Below are the code and all the weights of a small trained network. Each question names an input and a target symbol and asks about switching units off, where a switched-off unit gives its printed mean instead of its output.

import numpy as np


def w(rows, s, z=0):
    codes = np.array(rows[::2]) - 128.0
    scale = np.full(codes.shape[1], s)
    scale[-1] = z or s
    return codes * scale


def f(y):
    return np.maximum(y, 0)


def softmax(a):
    e = np.exp(a - a.max(-1, keepdims=True))
    return e / e.sum(-1, keepdims=True)


def log_softmax(a):
    a = a - a.max(-1, keepdims=True)
    return a - np.log(np.exp(a).sum(-1, keepdims=True))


def net(x, mask):
    ids = ['ΓΘαδηλξψ'.index(c) for c in x.split()]
    T = len(ids)
    res = E[ids] + P[:T]
    r = res
    for j in range(2):
        rows = slice(3 * j, 3 * j + 3)
        q, k, v = (r @ M[0][rows].T for M in (Q, K, V))
        z = softmax(np.where(np.tri(T) > 0, q @ k.T / 3**0.5, -1e9)) @ v
        o = O[0][rows]
        res = res + np.where(mask[j], z, o[:, -1]) @ o[:, :-1]
    y = f(res @ A[0][:, :-1].T + A[0][:, -1])
    res = res + np.where(mask[2:18], y, B[0][:, -1]) @ B[0][:, :-1]
    return log_softmax(res[-1] @ U[:, :-1].T + U[:, -1])


Q, K, V, O, A, B = {}, {}, {}, {}, {}, {}
E = w([
[130,143,94],'Γ',
[48,227,137],'Θ',
[147,161,111],'α',
[249,177,117],'δ',
[197,115,101],'η',
[96,176,59],'λ',
[27,91,68],'ξ',
[174,211,156],'ψ',
],0.014)
P = w([
[97,60,215],'0',
[122,253,89],'1',
[137,75,134],'2',
[118,244,75],'3',
[125,68,135],'4',
[110,243,59],'5',
[109,73,141],'6',
],0.013)
Q[0] = w([
[89,73,116],'h0',
[155,79,129],'h0',
[172,19,253],'h0',
[147,121,54],'h1',
[62,54,132],'h1',
[162,131,130],'h1',
],0.014)
K[0] = w([
[25,123,9],'h0',
[165,103,135],'h0',
[159,173,29],'h0',
[99,116,46],'h1',
[143,148,78],'h1',
[145,113,159],'h1',
],0.015)
V[0] = w([
[62,226,174],'h0',
[247,220,201],'h0',
[145,81,83],'h0',
[41,126,165],'h1',
[95,90,136],'h1',
[112,171,48],'h1',
],0.011)
O[0] = w([
[7,61,79,254],'h0',
[73,118,255,116],'h0',
[221,97,149,60],'h0',
[77,98,176,208],'h1',
[139,166,41,124],'h1',
[215,178,178,160],'h1',
],0.0085,0.0071)
A[0] = w([
[190,107,128,197],'n0',
[178,102,35,255],'n1',
[137,232,134,238],'n2',
[52,197,173,102],'n3',
[65,74,90,110],'n4',
[84,252,116,91],'n5',
[171,123,114,67],'n6',
[58,139,80,170],'n7',
[189,100,168,49],'n8',
[165,202,98,102],'n9',
[154,142,93,98],'n10',
[137,69,197,178],'n11',
[155,10,124,139],'n12',
[160,185,171,43],'n13',
[88,11,133,163],'n14',
[75,114,237,213],'n15',
],0.011,0.0037)
B[0] = w([
[72,143,102,138],'n0',
[70,106,162,167],'n1',
[88,92,175,194],'n2',
[185,138,136,239],'n3',
[133,193,122,217],'n4',
[152,96,87,238],'n5',
[98,174,106,132],'n6',
[143,92,144,250],'n7',
[187,125,41,133],'n8',
[184,135,121,162],'n9',
[141,123,115,142],'n10',
[102,255,135,152],'n11',
[180,144,40,147],'n12',
[67,197,164,143],'n13',
[185,136,155,193],'n14',
[142,72,117,210],'n15',
],0.0087,0.016)
U = w([
[221,119,118,144],'Γ',
[11,203,125,119],'Θ',
[149,130,130,124],'α',
[93,148,187,137],'δ',
[128,235,144,97],'η',
[144,133,134,132],'λ',
[182,63,82,4],'ξ',
[137,13,159,195],'ψ',
],0.012,0.0045)

Each question gives the input, a string of symbols that net reads in full, and the target symbol t.
The units are the heads (3 rows each of Q, K, V and O) and the neurons (one row each of A and B). Each row of codes is followed by its name. A weight is (code - 128) times the scale printed after its matrix; where a second scale follows, it is the last column's (O, A, B and U).
mask holds one flag per unit, heads first, then neurons. A switched-off unit (its flag False) gives its mean, the last column of its rows in O or B, instead of its output. The means were averaged over made-up inputs and are rounded, as every weight is.
A unit's drop is (log p(t) with every unit on - log p(t) with that unit switched off) / (log p(t) with every unit on - log p(t) with every unit switched off).
The circuit of an input: a set's keep is (log p(t) with only the set's units on - log p(t) with every unit switched off) / (log p(t) with every unit on - log p(t) with every unit switched off). Starting from the 12 units with the biggest drops (on a tie, the unit counted first), units are removed one at a time, each time the one whose removal leaves the highest keep (on an exact tie, the one counted first), for as long as the keep stays at least 0.8.
circuit, biggest first: the units of the circuit, biggest drop first
k most important neurons: the k neurons with the biggest drops, biggest first
which heads matter: for each layer, one digit per head in row order, 1 if its drop is at least 0.15 and else 0, layers parted by /
drop of u: that unit's drop, to one decimal
input η Θ η Γ Θ ξ, target η: circuit, biggest first	(h0; n15)
input ψ α Θ δ, target ψ: which heads matter	11
input η η ψ, target δ: which heads matter	10
input Θ α Θ λ Θ Γ, target Θ: 4 most important neurons	(n15; n4; n14; n9)
input ξ Γ ψ, target δ: circuit, biggest first	(h0; n5)
input ψ Θ Θ η, target ψ: 3 most important neurons	(n4; n15; n11)
input δ Θ α ψ ξ η, target δ: circuit, biggest first	(h0; n2)
input η λ Γ Θ λ ξ, target η: circuit, biggest first	(h0; h1; n13)
input Θ ξ α ψ, target Θ: 4 most important neurons	(n15; n14; n4; n9)
input α η δ, target η: circuit, biggest first	(h0; n11)
input ξ ξ Θ ψ, target ξ: circuit, biggest first	(h0; h1; n5; n4)
input ψ Θ ψ ξ η Γ, target ψ: which heads matter	10
input Θ Θ Γ Θ ψ ψ, target Θ: 3 most important neurons	(n15; n14; n4)
input η Θ λ Θ η η, target η: most important neuron	(n13)
input Γ η η Θ, target Γ: 2 most important neurons	(n5; n9)
input ξ ψ η η, target ξ: 2 most important neurons	(n9; n4)
input Θ ψ η ψ Γ α, target Θ: 2 most important neurons	(n15; n4)
input Θ ξ η η, target Θ: most important neuron	(n15)
input Θ Θ ξ Γ, target Θ: drop of n0	0.0
input ψ η α Θ ψ α, target ψ: drop of n12	0.0
